Here is a tiny trained network, its code and every weight. The questions are about switching its units off for an input and a target symbol, where a switched-off unit gives its printed mean instead of its output.

import numpy as np


def w(rows, s, z=0):
    codes = np.array(rows[::2]) - 128.0
    scale = np.full(codes.shape[1], s)
    scale[-1] = z or s
    return codes * scale


def f(y):
    return np.maximum(y, 0)


def softmax(a):
    e = np.exp(a - a.max(-1, keepdims=True))
    return e / e.sum(-1, keepdims=True)


def log_softmax(a):
    a = a - a.max(-1, keepdims=True)
    return a - np.log(np.exp(a).sum(-1, keepdims=True))


def net(x, mask):
    ids = ['ΨΩαβγεζηθλμξπστφ'.index(c) for c in x.split()]
    T = len(ids)
    res = E[ids] + P[:T]
    q, k, v = (res @ M[0].T for M in (Q, K, V))
    z = softmax(np.where(np.tri(T) > 0, q @ k.T / 3**0.5, -1e9)) @ v
    res = res + np.where(mask[0], z, O[0][:, -1]) @ O[0][:, :-1]
    y = f(res @ A[0][:, :-1].T + A[0][:, -1])
    res = res + np.where(mask[1:25], y, B[0][:, -1]) @ B[0][:, :-1]
    return log_softmax(res[-1] @ U[:, :-1].T + U[:, -1])


Q, K, V, O, A, B = {}, {}, {}, {}, {}, {}
E = w([
[24,72,94],'Ψ',
[33,117,129],'Ω',
[92,197,165],'α',
[32,182,67],'β',
[35,137,212],'γ',
[192,121,113],'ε',
[34,115,112],'ζ',
[43,205,131],'η',
[50,120,114],'θ',
[43,114,171],'λ',
[51,107,255],'μ',
[91,137,2],'ξ',
[192,123,108],'π',
[18,88,199],'σ',
[38,137,148],'τ',
[65,197,235],'φ',
],0.01)
P = w([
[1,122,244],'0',
[135,166,98],'1',
[139,167,105],'2',
[136,166,103],'3',
[131,174,96],'4',
[138,161,96],'5',
[136,161,99],'6',
[139,161,95],'7',
[139,156,86],'8',
[144,165,93],'9',
],0.0085)
Q[0] = w([
[4,173,158],'H1',
[163,104,80],'H1',
[107,57,141],'H1',
],0.025)
K[0] = w([
[1,65,191],'H1',
[201,115,70],'H1',
[145,114,194],'H1',
],0.022)
V[0] = w([
[66,89,31],'H1',
[135,7,132],'H1',
[110,103,168],'H1',
],0.021)
O[0] = w([
[114,19,161,123],'H1',
[253,148,204,114],'H1',
[134,170,195,247],'H1',
],0.024,0.014)
A[0] = w([
[168,97,177,153],'N1',
[115,144,142,202],'N2',
[157,58,151,180],'N3',
[149,110,179,38],'N4',
[174,134,135,91],'N5',
[123,114,69,102],'N6',
[122,190,102,99],'N7',
[146,135,152,3],'N8',
[215,71,145,31],'N9',
[136,188,161,129],'N10',
[175,38,139,192],'N11',
[91,95,95,119],'N12',
[100,93,172,51],'N13',
[220,126,195,37],'N14',
[205,120,124,49],'N15',
[77,77,89,202],'N16',
[152,141,158,187],'N17',
[207,135,147,87],'N18',
[145,149,79,86],'N19',
[132,52,81,59],'N20',
[180,163,45,15],'N21',
[111,36,152,78],'N22',
[140,38,191,48],'N23',
[255,94,149,101],'N24',
],0.0095,0.0043)
B[0] = w([
[98,163,85,189],'N1',
[116,91,138,185],'N2',
[70,120,107,148],'N3',
[166,129,97,181],'N4',
[113,161,127,160],'N5',
[83,99,144,145],'N6',
[148,29,113,184],'N7',
[181,104,69,160],'N8',
[187,38,192,138],'N9',
[185,4,96,253],'N10',
[41,119,132,147],'N11',
[166,174,191,170],'N12',
[169,142,101,164],'N13',
[105,146,26,248],'N14',
[77,158,176,146],'N15',
[172,203,181,193],'N16',
[116,168,237,200],'N17',
[101,183,85,192],'N18',
[126,126,128,137],'N19',
[148,116,123,154],'N20',
[120,145,125,135],'N21',
[211,151,104,170],'N22',
[113,156,111,168],'N23',
[56,119,149,182],'N24',
],0.013,0.02)
U = w([
[78,119,101,135],'Ψ',
[80,78,81,120],'Ω',
[125,136,109,81],'α',
[116,120,126,167],'β',
[149,74,169,133],'γ',
[209,124,98,67],'ε',
[141,131,111,109],'ζ',
[141,220,2,176],'η',
[122,119,126,135],'θ',
[53,159,55,2],'λ',
[100,142,98,91],'μ',
[117,136,102,87],'ξ',
[109,137,111,106],'π',
[52,168,142,157],'σ',
[115,100,162,158],'τ',
[190,193,145,100],'φ',
],0.0072,0.0077)

Each question gives the input, a string of symbols that net reads in full, and the target symbol t.
The units are the heads (3 rows each of Q, K, V and O) and the neurons (one row each of A and B). Each row of codes is followed by its name. A weight is (code - 128) times the scale printed after its matrix; where a second scale follows, it is the last column's (O, A, B and U).
mask holds one flag per unit, heads first, then neurons. A switched-off unit (its flag False) gives its mean, the last column of its rows in O or B, instead of its output. The means were averaged over made-up inputs and are rounded, as every weight is.
A unit's drop is (log p(t) with every unit on - log p(t) with that unit switched off) / (log p(t) with every unit on - log p(t) with every unit switched off).
The circuit of an input: a set's keep is (log p(t) with only the set's units on - log p(t) with every unit switched off) / (log p(t) with every unit on - log p(t) with every unit switched off). Starting from the 12 units with the biggest drops (on a tie, the unit counted first), units are removed one at a time, each time the one whose removal leaves the highest keep (on an exact tie, the one counted first), for as long as the keep stays at least 0.8.
units of the circuit, in order: the units of the circuit, biggest drop first
most important unit: the unit with the biggest drop
top k neurons: the k neurons with the biggest drops, biggest first
drop when u is switched off: that unit's drop, to one decimal
input μ Ω σ φ σ γ β σ, target ε: units of the circuit, in order -> H1, N10
input η θ η η σ σ β λ, target σ: units of the circuit, in order -> H1, N10, N14
input η τ φ η Ω σ θ, target σ: top 2 neurons -> N10, N14
input μ μ β σ σ σ τ τ φ, target ε: most important unit -> N10
input β Ω σ σ γ σ σ σ φ, target φ: top 2 neurons -> N16, N14
input β σ σ λ, target φ: top 3 neurons -> N16, N22, N14
input μ σ σ η η σ φ β, target ε: units of the circuit, in order -> H1, N10, N7
input Ψ σ σ σ, target λ: top 3 neurons -> N14, N11, N24
input μ π σ σ σ γ, target ε: units of the circuit, in order -> H1, N10
input β σ γ, target φ: top 2 neurons -> N16, N22
input β σ φ η β σ θ, target φ: top 2 neurons -> N16, N14
input φ σ σ σ π τ φ Ψ, target Ω: top 3 neurons -> N7, N16, N17
input γ β σ, target γ: drop when N11 is switched off -> 0.0
input σ β φ σ σ φ φ Ω μ, target η: drop when N18 is switched off -> 0.4
input η Ψ σ φ σ θ μ β, target σ: drop when N22 is switched off -> 0.1
